Here is a tiny trained network, its code and every weight. The questions are about switching its units off for an input and a class, where a switched-off unit gives its printed mean instead of its output.

import numpy as np


def w(rows, s, z=0):
    codes = np.array(rows[::2]) - 128.0
    scale = np.full(codes.shape[1], s)
    scale[-1] = z or s
    return codes * scale


def f(y):
    return np.maximum(y, 0)


def log_softmax(a):
    a = a - a.max(-1, keepdims=True)
    return a - np.log(np.exp(a).sum(-1, keepdims=True))


def net(x, mask):
    res = np.array(x, float).reshape(1, 5) / 4 @ E
    y = f(res @ A[0][:, :-1].T + A[0][:, -1])
    res = res + np.where(mask, y, B[0][:, -1]) @ B[0][:, :-1]
    return log_softmax(res[-1] @ U[:, :-1].T + U[:, -1])


A, B = {}, {}
E = w([
[73,172,110,67,7,100,48,74],'x0',
[99,212,118,98,80,119,168,121],'x1',
[67,165,200,118,156,2,127,233],'x2',
[104,151,159,87,59,159,106,149],'x3',
[219,110,230,37,140,229,95,236],'x4',
],0.0098)
A[0] = w([
[94,131,98,91,2,133,139,120,201],'N1',
[84,141,109,144,168,82,130,132,194],'N2',
[88,109,57,192,99,48,102,68,162],'N3',
[88,100,79,218,148,73,131,78,120],'N4',
[234,59,105,99,236,140,147,219,217],'N5',
[102,159,125,145,140,103,211,162,144],'N6',
[174,99,101,127,102,113,118,101,1],'N7',
[67,165,197,31,108,83,128,232,243],'N8',
[128,129,116,212,162,74,132,86,133],'N9',
[66,79,92,104,118,77,127,118,56],'N10',
[113,157,180,43,56,97,51,109,124],'N11',
[250,51,133,178,205,198,113,194,149],'N12',
[153,124,100,122,126,193,136,35,144],'N13',
[213,62,153,86,120,191,110,95,214],'N14',
[91,137,115,25,97,158,83,104,172],'N15',
],0.011,0.0038)
B[0] = w([
[183,146,9,124,79,123,112,126,228],'N1',
[62,86,120,188,186,152,90,105,188],'N2',
[92,64,37,152,88,123,159,100,253],'N3',
[72,59,48,134,172,146,150,60,231],'N4',
[149,130,233,111,209,140,194,92,243],'N5',
[84,158,145,185,137,104,180,113,176],'N6',
[127,129,107,83,119,121,195,123,144],'N7',
[80,127,192,219,184,53,66,195,239],'N8',
[75,75,108,127,180,123,138,87,204],'N9',
[143,85,57,121,141,132,112,143,175],'N10',
[171,63,105,137,68,88,86,205,222],'N11',
[234,88,165,72,251,213,142,90,244],'N12',
[110,255,111,28,118,176,181,97,202],'N13',
[214,130,129,106,81,112,136,116,210],'N14',
[193,139,127,111,53,106,68,185,205],'N15',
],0.0087,0.017)
U = w([
[254,70,207,58,219,182,185,84,122],'0',
[55,145,215,160,212,73,150,175,9],'1',
[56,23,59,130,137,110,151,54,216],'2',
[184,170,66,58,17,148,134,82,153],'3',
[194,43,140,125,98,64,55,221,134],'4',
],0.0083,0.0015)

Each question gives the input, the list of numbers given to net, and the class t.
The units are the neurons (one row each of A and B). Each row of codes is followed by its name. A weight is (code - 128) times the scale printed after its matrix; where a second scale follows, it is the last column's (A, B and U).
mask holds one flag per neuron, in row order. A switched-off neuron (its flag False) gives its mean, the last column of its row in B, instead of its output. The means were averaged over made-up inputs and are rounded, as every weight is.
A unit's drop is (log p(t) with every unit on - log p(t) with that unit switched off) / (log p(t) with every unit on - log p(t) with every unit switched off).
The circuit of an input: a set's keep is (log p(t) with only the set's units on - log p(t) with every unit switched off) / (log p(t) with every unit on - log p(t) with every unit switched off). Starting from the 12 units with the biggest drops (on a tie, the unit counted first), units are removed one at a time, each time the one whose removal leaves the highest keep (on an exact tie, the one counted first), for as long as the keep stays at least 0.8.
circuit, biggest first: the units of the circuit, biggest drop first
top k neurons: the k neurons with the biggest drops, biggest first
drop when u is switched off: that unit's drop, to one decimal
input [3,0,6,-4,5], class 1: circuit, biggest first => N8
input [-2,-5,-2,-2,-3], class 0: top 2 neurons => N12, N1
input [3,3,5,-3,1], class 4: top 3 neurons => N5, N11, N13
input [-2,-6,-5,-3,-4], class 0: top 4 neurons => N12, N13, N1, N8
input [6,0,-5,3,-7], class 3: top 2 neurons => N13, N1
input [-8,7,4,-6,-1], class 1: top 2 neurons => N6, N14
input [-3,0,7,5,-5], class 1: top 2 neurons => N8, N1
input [3,6,-7,3,-7], class 3: top 2 neurons => N13, N1
input [5,-7,-2,2,1], class 3: drop when N8 is switched off => 0.5
input [-5,1,8,-7,1], class 1: drop when N8 is switched off => 0.3
input [-2,-2,7,-3,2], class 1: drop when N8 is switched off => 0.3
